Here is a tiny trained network, its code and every weight. The questions are about switching its units off for an input and a class, where a switched-off unit gives its printed mean instead of its output.

import numpy as np


def w(rows, s, z=0):
    codes = np.array(rows[::2]) - 128.0
    scale = np.full(codes.shape[1], s)
    scale[-1] = z or s
    return codes * scale


def f(y):
    return np.maximum(y, 0)


def log_softmax(a):
    a = a - a.max(-1, keepdims=True)
    return a - np.log(np.exp(a).sum(-1, keepdims=True))


def net(x, mask):
    res = np.array(x, float).reshape(1, 6) / 4 @ E
    y = f(res @ A[0][:, :-1].T + A[0][:, -1])
    res = res + np.where(mask, y, B[0][:, -1]) @ B[0][:, :-1]
    return log_softmax(res[-1] @ U[:, :-1].T + U[:, -1])


A, B = {}, {}
E = w([
[206,16,20],'x0',
[138,131,133],'x1',
[122,127,134],'x2',
[127,125,128],'x3',
[242,209,138],'x4',
[68,244,1],'x5',
],0.0052)
A[0] = w([
[1,50,134,115],'neuron 1',
[93,205,19,127],'neuron 2',
[91,177,46,94],'neuron 3',
[195,94,67,100],'neuron 4',
[139,56,57,88],'neuron 5',
[122,115,170,47],'neuron 6',
[123,198,188,138],'neuron 7',
[26,151,202,167],'neuron 8',
[93,184,44,110],'neuron 9',
[123,111,98,1],'neuron 10',
[166,69,195,120],'neuron 11',
[177,66,200,114],'neuron 12',
[125,37,54,116],'neuron 13',
],0.0075,0.0043)
B[0] = w([
[90,220,31,203],'neuron 1',
[55,33,254,255],'neuron 2',
[83,44,205,204],'neuron 3',
[212,207,105,193],'neuron 4',
[225,201,98,187],'neuron 5',
[199,56,214,135],'neuron 6',
[207,242,116,215],'neuron 7',
[226,223,50,242],'neuron 8',
[82,36,212,217],'neuron 9',
[40,49,178,128],'neuron 10',
[39,43,187,205],'neuron 11',
[36,57,168,211],'neuron 12',
[213,236,122,207],'neuron 13',
],0.0066,0.0043)
U = w([
[148,140,119,243],'0',
[43,13,234,69],'1',
[140,187,52,161],'2',
[253,252,55,4],'3',
],0.0057,0.0037)

Each question gives the input, the list of numbers given to net, and the class t.
The units are the neurons (one row each of A and B). Each row of codes is followed by its name. A weight is (code - 128) times the scale printed after its matrix; where a second scale follows, it is the last column's (A, B and U).
mask holds one flag per neuron, in row order. A switched-off neuron (its flag False) gives its mean, the last column of its row in B, instead of its output. The means were averaged over made-up inputs and are rounded, as every weight is.
A unit's drop is (log p(t) with every unit on - log p(t) with that unit switched off) / (log p(t) with every unit on - log p(t) with every unit switched off).
The circuit of an input: a set's keep is (log p(t) with only the set's units on - log p(t) with every unit switched off) / (log p(t) with every unit on - log p(t) with every unit switched off). Starting from the 12 units with the biggest drops (on a tie, the unit counted first), units are removed one at a time, each time the one whose removal leaves the highest keep (on an exact tie, the one counted first), for as long as the keep stays at least 0.8.
circuit, biggest first: the units of the circuit, biggest drop first
top k neurons: the k neurons with the biggest drops, biggest first
drop when u is switched off: that unit's drop, to one decimal
input [1,-5,6,1,-6,-4], class 2: top neuron => neuron 1
input [0,-3,1,-2,-8,-5], class 2: circuit, biggest first => neuron 1; neuron 2
input [-4,6,-2,0,4,7], class 1: top 3 neurons => neuron 2; neuron 9; neuron 3
input [-1,-5,4,0,2,8], class 1: circuit, biggest first => neuron 2; neuron 9
input [8,-8,-8,-7,-2,8], class 1: top 3 neurons => neuron 2; neuron 9; neuron 3
input [-4,-4,4,-3,-6,-2], class 2: circuit, biggest first => neuron 1; neuron 8
input [6,4,4,2,-5,1], class 3: circuit, biggest first => neuron 13; neuron 5; neuron 2
input [-3,-5,-3,-7,-8,-3], class 2: top 2 neurons => neuron 1; neuron 8
input [7,-5,-4,-3,-1,-4], class 3: top 4 neurons => neuron 13; neuron 5; neuron 2; neuron 4
input [2,0,1,1,-8,-7], class 2: top 3 neurons => neuron 1; neuron 2; neuron 13
input [-1,3,-6,-1,-5,5], class 1: top 4 neurons => neuron 2; neuron 9; neuron 3; neuron 7
input [5,7,7,-3,3,5], class 1: circuit, biggest first => neuron 2; neuron 8
input [-1,8,0,7,-8,-4], class 2: top 3 neurons => neuron 1; neuron 2; neuron 8
input [4,7,1,3,-3,0], class 3: top 2 neurons => neuron 2; neuron 13
input [8,2,-7,-2,-2,-7], class 3: circuit, biggest first => neuron 13
input [-1,4,-2,1,-6,-2], class 2: drop when neuron 1 is switched off => 0.3
input [-8,-7,0,-7,-2,8], class 1: drop when neuron 3 is switched off => 0.5
input [2,0,4,3,-6,-2], class 2: drop when neuron 2 is switched off => 0.2
